Below is a small trained network, with its code and all its weights. Each question gives an input and a class and asks what happens when units are switched off, that is, made to give their printed mean instead of their output.

import numpy as np


def w(rows, s, z=0):
    codes = np.array(rows[::2]) - 128.0
    scale = np.full(codes.shape[1], s)
    scale[-1] = z or s
    return codes * scale


def f(y):
    return y / 2 * (1 + np.tanh(0.7978845608 * (y + 0.044715 * y**3)))


def log_softmax(a):
    a = a - a.max(-1, keepdims=True)
    return a - np.log(np.exp(a).sum(-1, keepdims=True))


def net(x, mask):
    res = np.array(x, float).reshape(1, 7) / 4 @ E
    y = f(res @ A[0][:, :-1].T + A[0][:, -1])
    res = res + np.where(mask, y, B[0][:, -1]) @ B[0][:, :-1]
    return log_softmax(res[-1] @ U[:, :-1].T + U[:, -1])


A, B = {}, {}
E = w([
[198,130,185,156,118,111,165,146,178,86,113],'x0',
[55,116,47,160,152,169,118,52,105,178,91],'x1',
[154,62,143,12,171,129,152,129,154,153,95],'x2',
[171,70,58,74,86,96,183,167,188,88,63],'x3',
[164,69,90,112,123,136,112,198,94,101,129],'x4',
[71,122,107,105,70,199,122,129,181,144,182],'x5',
[79,83,144,72,77,50,206,67,104,89,146],'x6',
],0.011)
A[0] = w([
[184,94,90,84,78,89,141,206,124,77,117,253],'n1',
[120,111,75,103,108,89,203,40,163,153,44,120],'n2',
[181,110,76,118,90,198,125,171,233,123,73,131],'n3',
[147,115,146,108,104,97,186,129,155,53,98,173],'n4',
[131,215,117,219,77,150,119,139,128,105,158,146],'n5',
[101,173,221,121,95,102,165,95,225,154,170,146],'n6',
[171,100,87,169,141,58,135,135,160,60,46,173],'n7',
[248,175,231,147,183,109,113,196,143,121,111,218],'n8',
[120,170,172,165,81,138,102,140,126,125,180,246],'n9',
[146,126,146,115,69,85,127,160,142,34,110,23],'n10',
[190,96,106,183,132,86,115,187,88,61,86,255],'n11',
[165,57,163,91,91,97,199,123,179,51,131,198],'n12',
],0.011,0.0045)
B[0] = w([
[146,152,180,143,49,120,115,79,132,101,220,245],'n1',
[141,140,191,91,126,80,188,102,150,128,74,214],'n2',
[101,81,149,168,157,141,97,179,63,230,68,211],'n3',
[118,148,122,158,78,149,92,93,91,79,158,209],'n4',
[150,126,123,108,96,58,176,52,159,75,169,215],'n5',
[163,163,92,110,146,87,175,68,152,74,149,202],'n6',
[162,189,74,98,140,67,159,60,164,118,128,208],'n7',
[97,119,109,31,169,146,236,90,245,111,56,244],'n8',
[144,139,105,98,109,89,115,52,83,96,101,203],'n9',
[155,135,71,154,112,174,112,115,111,118,179,188],'n10',
[104,150,117,67,159,114,163,79,144,105,105,218],'n11',
[124,141,148,174,73,106,94,160,126,96,247,250],'n12',
],0.011,0.017)
U = w([
[132,140,139,201,106,119,57,155,42,203,196,148],'0',
[152,190,125,113,112,86,141,60,176,34,205,170],'1',
[133,120,194,150,61,131,111,226,148,165,152,2],'2',
[141,138,61,144,162,234,64,254,182,141,177,22],'3',
[136,160,116,104,179,89,164,96,153,129,32,221],'4',
],0.0079,0.0052)

Each question gives the input, the list of numbers given to net, and the class t.
The units are the neurons (one row each of A and B). Each row of codes is followed by its name. A weight is (code - 128) times the scale printed after its matrix; where a second scale follows, it is the last column's (A, B and U).
mask holds one flag per neuron, in row order. A switched-off neuron (its flag False) gives its mean, the last column of its row in B, instead of its output. The means were averaged over made-up inputs and are rounded, as every weight is.
A unit's drop is (log p(t) with every unit on - log p(t) with that unit switched off) / (log p(t) with every unit on - log p(t) with every unit switched off).
The circuit of an input: a set's keep is (log p(t) with only the set's units on - log p(t) with every unit switched off) / (log p(t) with every unit on - log p(t) with every unit switched off). Starting from all 12 units, units are removed one at a time, each time the one whose removal leaves the highest keep (on an exact tie, the one counted first), for as long as the keep stays at least 0.8.
circuit, biggest first: the units of the circuit, biggest drop first
top k neurons: the k neurons with the biggest drops, biggest first
drop of u: that unit's drop, to one decimal
input [1,5,8,-8,-1,-4,4], class 4: circuit, biggest first	(n12 n1)
input [-5,7,5,-7,7,-3,-7], class 0: circuit, biggest first	(n8)
input [-3,5,-2,-8,6,4,6], class 0: circuit, biggest first	(n8 n6 n7)
input [-1,0,6,-2,-2,-4,1], class 4: circuit, biggest first	(n1 n12)
input [2,-3,2,4,-6,8,-2], class 0: circuit, biggest first	(n3 n8)
input [-4,4,6,5,-1,4,-1], class 4: top 2 neurons	(n2 n12)
input [-4,7,-5,3,-7,0,2], class 4: top 4 neurons	(n12 n1 n2 n4)
input [0,1,7,8,4,3,-4], class 0: drop of n3	0.8
input [-6,0,7,-7,8,1,-1], class 0: drop of n8	0.4
input [-7,-5,-4,-3,0,-7,-3], class 4: drop of n8	0.1
input [-8,4,-5,6,-2,-2,7], class 4: circuit, biggest first	(n12 n1)
